Here is a tiny trained network, its code and every weight. The questions are about switching its units off for an input and a class, where a switched-off unit gives its printed mean instead of its output.

import numpy as np


def w(rows, s, z=0):
    codes = np.array(rows[::2]) - 128.0
    scale = np.full(codes.shape[1], s)
    scale[-1] = z or s
    return codes * scale


def f(y):
    return y / 2 * (1 + np.tanh(0.7978845608 * (y + 0.044715 * y**3)))


def log_softmax(a):
    a = a - a.max(-1, keepdims=True)
    return a - np.log(np.exp(a).sum(-1, keepdims=True))


def net(x, mask):
    res = np.array(x, float).reshape(1, 5) / 4 @ E
    y = f(res @ A[0][:, :-1].T + A[0][:, -1])
    res = res + np.where(mask, y, B[0][:, -1]) @ B[0][:, :-1]
    return log_softmax(res[-1] @ U[:, :-1].T + U[:, -1])


A, B = {}, {}
E = w([
[156,104,73,16,154,168,133,91],'x0',
[117,156,148,59,84,98,6,143],'x1',
[123,121,82,154,86,128,101,125],'x2',
[134,132,182,166,139,187,44,10],'x3',
[183,172,106,144,199,152,60,196],'x4',
],0.013)
A[0] = w([
[220,191,65,180,208,131,95,241,32],'neuron 0',
[99,117,55,133,163,85,179,212,69],'neuron 1',
[139,177,94,62,91,19,165,254,35],'neuron 2',
[101,152,178,74,95,115,73,123,113],'neuron 3',
[131,160,203,219,97,41,135,188,21],'neuron 4',
[116,186,137,175,201,202,64,98,119],'neuron 5',
[64,146,178,53,85,103,92,176,23],'neuron 6',
[133,164,89,86,117,101,155,200,13],'neuron 7',
[161,100,98,187,167,194,187,122,89],'neuron 8',
[185,98,22,2,158,149,149,87,39],'neuron 9',
[156,185,146,77,131,83,68,174,22],'neuron 10',
[76,75,152,108,46,31,178,82,15],'neuron 11',
[129,118,93,153,158,156,186,125,4],'neuron 12',
[104,153,133,49,67,51,69,164,48],'neuron 13',
],0.0087,0.0034)
B[0] = w([
[59,61,95,62,208,99,155,122,236],'neuron 0',
[162,122,158,139,87,121,105,62,214],'neuron 1',
[162,148,194,126,88,138,111,46,241],'neuron 2',
[191,141,58,176,110,112,199,124,194],'neuron 3',
[60,197,155,151,137,203,66,191,199],'neuron 4',
[133,106,158,73,107,127,131,79,212],'neuron 5',
[146,113,63,168,149,107,160,142,181],'neuron 6',
[135,151,174,113,120,115,76,83,182],'neuron 7',
[209,142,105,157,116,90,188,155,197],'neuron 8',
[81,186,123,186,173,245,55,187,247],'neuron 9',
[131,95,123,158,159,90,168,149,190],'neuron 10',
[71,80,103,51,186,149,179,121,200],'neuron 11',
[149,131,109,143,129,93,167,157,167],'neuron 12',
[165,120,123,135,136,104,165,155,204],'neuron 13',
],0.011,0.013)
U = w([
[135,130,172,156,107,134,92,7,228],'0',
[39,201,134,181,131,179,90,205,9],'1',
[40,40,109,77,147,108,142,128,41],'2',
[185,119,94,191,120,86,160,175,219],'3',
],0.013,0.0016)

Each question gives the input, the list of numbers given to net, and the class t.
The units are the neurons (one row each of A and B). Each row of codes is followed by its name. A weight is (code - 128) times the scale printed after its matrix; where a second scale follows, it is the last column's (A, B and U).
mask holds one flag per neuron, in row order. A switched-off neuron (its flag False) gives its mean, the last column of its row in B, instead of its output. The means were averaged over made-up inputs and are rounded, as every weight is.
A unit's drop is (log p(t) with every unit on - log p(t) with that unit switched off) / (log p(t) with every unit on - log p(t) with every unit switched off).
most important unit: the unit with the biggest drop
k most important neurons: the k neurons with the biggest drops, biggest first
drop of u: that unit's drop, to one decimal
input [-4,-7,-7,4,-5], class 3: most important unit -> neuron 8
input [-5,6,-7,-2,-4], class 3: 4 most important neurons -> [neuron 9; neuron 3; neuron 6; neuron 13]
input [-8,2,1,-8,-1], class 0: 2 most important neurons -> [neuron 2; neuron 1]
input [-7,4,-5,-7,8], class 2: 2 most important neurons -> [neuron 0; neuron 9]
input [-1,4,7,2,-4], class 2: 3 most important neurons -> [neuron 11; neuron 8; neuron 2]
input [-7,2,1,-8,-2], class 0: 2 most important neurons -> [neuron 2; neuron 1]
input [-7,7,-3,0,-7], class 1: 2 most important neurons -> [neuron 4; neuron 0]
input [1,6,2,-7,6], class 0: 4 most important neurons -> [neuron 2; neuron 7; neuron 1; neuron 11]
input [4,-4,-6,0,5], class 2: 4 most important neurons -> [neuron 0; neuron 4; neuron 3; neuron 5]
input [5,4,-3,5,6], class 2: 2 most important neurons -> [neuron 2; neuron 5]
input [7,7,-6,-4,2], class 1: 2 most important neurons -> [neuron 9; neuron 8]
input [-2,3,1,1,-4], class 2: 3 most important neurons -> [neuron 9; neuron 11; neuron 8]
input [2,-8,-3,-6,-7], class 3: 4 most important neurons -> [neuron 8; neuron 0; neuron 12; neuron 5]
input [3,-3,8,-2,5], class 2: most important unit -> neuron 0
input [7,6,8,6,2], class 1: 2 most important neurons -> [neuron 9; neuron 2]
input [4,8,3,-5,5], class 3: 2 most important neurons -> [neuron 13; neuron 10]
input [6,5,-2,5,-1], class 1: drop of neuron 9 -> 0.7
input [2,4,-7,-6,-1], class 0: drop of neuron 2 -> 0.7
input [-1,6,6,4,-2], class 3: drop of neuron 3 -> 0.1
input [8,1,5,-6,6], class 1: drop of neuron 13 -> 0.0
input [2,-8,-3,7,-5], class 3: most important unit -> neuron 8
